Below is a small trained network, with its code and all its weights. Each question gives an input and a class and asks what happens when units are switched off, that is, made to give their printed mean instead of their output.

import numpy as np


def w(rows, s, z=0):
    codes = np.array(rows[::2]) - 128.0
    scale = np.full(codes.shape[1], s)
    scale[-1] = z or s
    return codes * scale


def f(y):
    return y / 2 * (1 + np.tanh(0.7978845608 * (y + 0.044715 * y**3)))


def log_softmax(a):
    a = a - a.max(-1, keepdims=True)
    return a - np.log(np.exp(a).sum(-1, keepdims=True))


def net(x, mask):
    res = np.array(x, float).reshape(1, 8) / 4 @ E
    y = f(res @ A[0][:, :-1].T + A[0][:, -1])
    res = res + np.where(mask, y, B[0][:, -1]) @ B[0][:, :-1]
    return log_softmax(res[-1] @ U[:, :-1].T + U[:, -1])


A, B = {}, {}
E = w([
[128,125,129,125],'x0',
[140,163,255,146],'x1',
[128,130,127,129],'x2',
[14,156,140,101],'x3',
[128,127,128,128],'x4',
[128,125,129,125],'x5',
[92,32,141,194],'x6',
[128,128,128,127],'x7',
],0.021)
A[0] = w([
[86,215,113,69,129],'N1',
[148,157,145,118,2],'N2',
[38,80,134,160,71],'N3',
[169,209,234,96,110],'N4',
[193,97,132,174,162],'N5',
[144,176,69,74,189],'N6',
[145,41,127,160,83],'N7',
[134,133,132,141,92],'N8',
[97,191,115,109,101],'N9',
[52,82,157,127,33],'N10',
[226,145,118,120,206],'N11',
[150,43,132,184,75],'N12',
[129,123,131,121,124],'N13',
[128,134,248,180,46],'N14',
[140,112,145,111,92],'N15',
[85,166,190,140,37],'N16',
[224,134,124,102,181],'N17',
[133,127,198,180,36],'N18',
[184,65,129,136,190],'N19',
[204,169,83,100,153],'N20',
],0.017,0.0087)
B[0] = w([
[192,94,126,36,225],'N1',
[128,148,107,122,144],'N2',
[75,105,72,158,209],'N3',
[85,249,97,144,251],'N4',
[194,158,138,114,199],'N5',
[164,50,154,114,219],'N6',
[159,143,97,106,205],'N7',
[136,132,133,133,127],'N8',
[137,128,137,78,181],'N9',
[66,94,157,154,186],'N10',
[88,120,139,213,214],'N11',
[162,157,102,81,212],'N12',
[128,128,130,128,127],'N13',
[161,81,225,133,226],'N14',
[142,139,139,133,129],'N15',
[75,124,198,115,189],'N16',
[72,123,119,189,207],'N17',
[169,89,177,141,183],'N18',
[189,119,123,159,203],'N19',
[87,81,162,201,211],'N20',
],0.016,0.026)
U = w([
[80,73,192,157,232],'0',
[193,156,38,121,138],'1',
[158,95,136,9,197],'2',
[28,111,40,132,2],'3',
[81,235,138,165,93],'4',
[208,124,195,112,72],'5',
[92,220,173,8,74],'6',
],0.015,0.0047)

Each question gives the input, the list of numbers given to net, and the class t.
The units are the neurons (one row each of A and B). Each row of codes is followed by its name. A weight is (code - 128) times the scale printed after its matrix; where a second scale follows, it is the last column's (A, B and U).
mask holds one flag per neuron, in row order. A switched-off neuron (its flag False) gives its mean, the last column of its row in B, instead of its output. The means were averaged over made-up inputs and are rounded, as every weight is.
A unit's drop is (log p(t) with every unit on - log p(t) with that unit switched off) / (log p(t) with every unit on - log p(t) with every unit switched off).
The circuit of an input: a set's keep is (log p(t) with only the set's units on - log p(t) with every unit switched off) / (log p(t) with every unit on - log p(t) with every unit switched off). Starting from the 12 units with the biggest drops (on a tie, the unit counted first), units are removed one at a time, each time the one whose removal leaves the highest keep (on an exact tie, the one counted first), for as long as the keep stays at least 0.8.
circuit, biggest first: the units of the circuit, biggest drop first
top k neurons: the k neurons with the biggest drops, biggest first
drop of u: that unit's drop, to one decimal
input [1,0,0,4,-2,2,-4,-2], class 2: circuit, biggest first => N1
input [-8,0,-4,-3,7,-6,1,-6], class 1: top 2 neurons => N14, N4
input [-6,4,8,-5,4,0,0,-5], class 4: top 3 neurons => N4, N1, N6
input [-4,8,2,1,7,3,-6,0], class 6: top 2 neurons => N4, N1
input [-5,8,-6,0,4,2,-8,4], class 4: top 2 neurons => N4, N11
input [1,-5,7,8,0,-7,1,-8], class 3: top 3 neurons => N3, N14, N10
input [6,6,-2,0,-8,-8,-7,-1], class 4: top 3 neurons => N4, N11, N17
input [0,1,-1,-2,-8,-4,-6,1], class 4: top 2 neurons => N4, N14
input [3,8,-7,-1,-3,6,1,1], class 5: top 3 neurons => N14, N18, N20
input [-5,-7,-5,2,-3,0,0,-6], class 2: top 4 neurons => N4, N11, N17, N6
input [1,-2,0,1,3,0,7,1], class 3: top 2 neurons => N3, N10
input [4,0,3,-6,-2,0,-7,3], class 0: top 2 neurons => N20, N6
input [2,0,6,-1,-2,-2,-6,-5], class 0: top 2 neurons => N6, N20
input [-3,3,-4,0,-2,-2,-3,-2], class 4: circuit, biggest first => N4
input [8,-2,-3,-1,2,8,2,6], class 1: drop of N14 => 0.1
input [5,8,-8,-7,-6,7,-4,3], class 4: drop of N4 => 1.6
input [-7,2,-6,7,-8,0,-3,-3], class 6: drop of N19 => 0.0
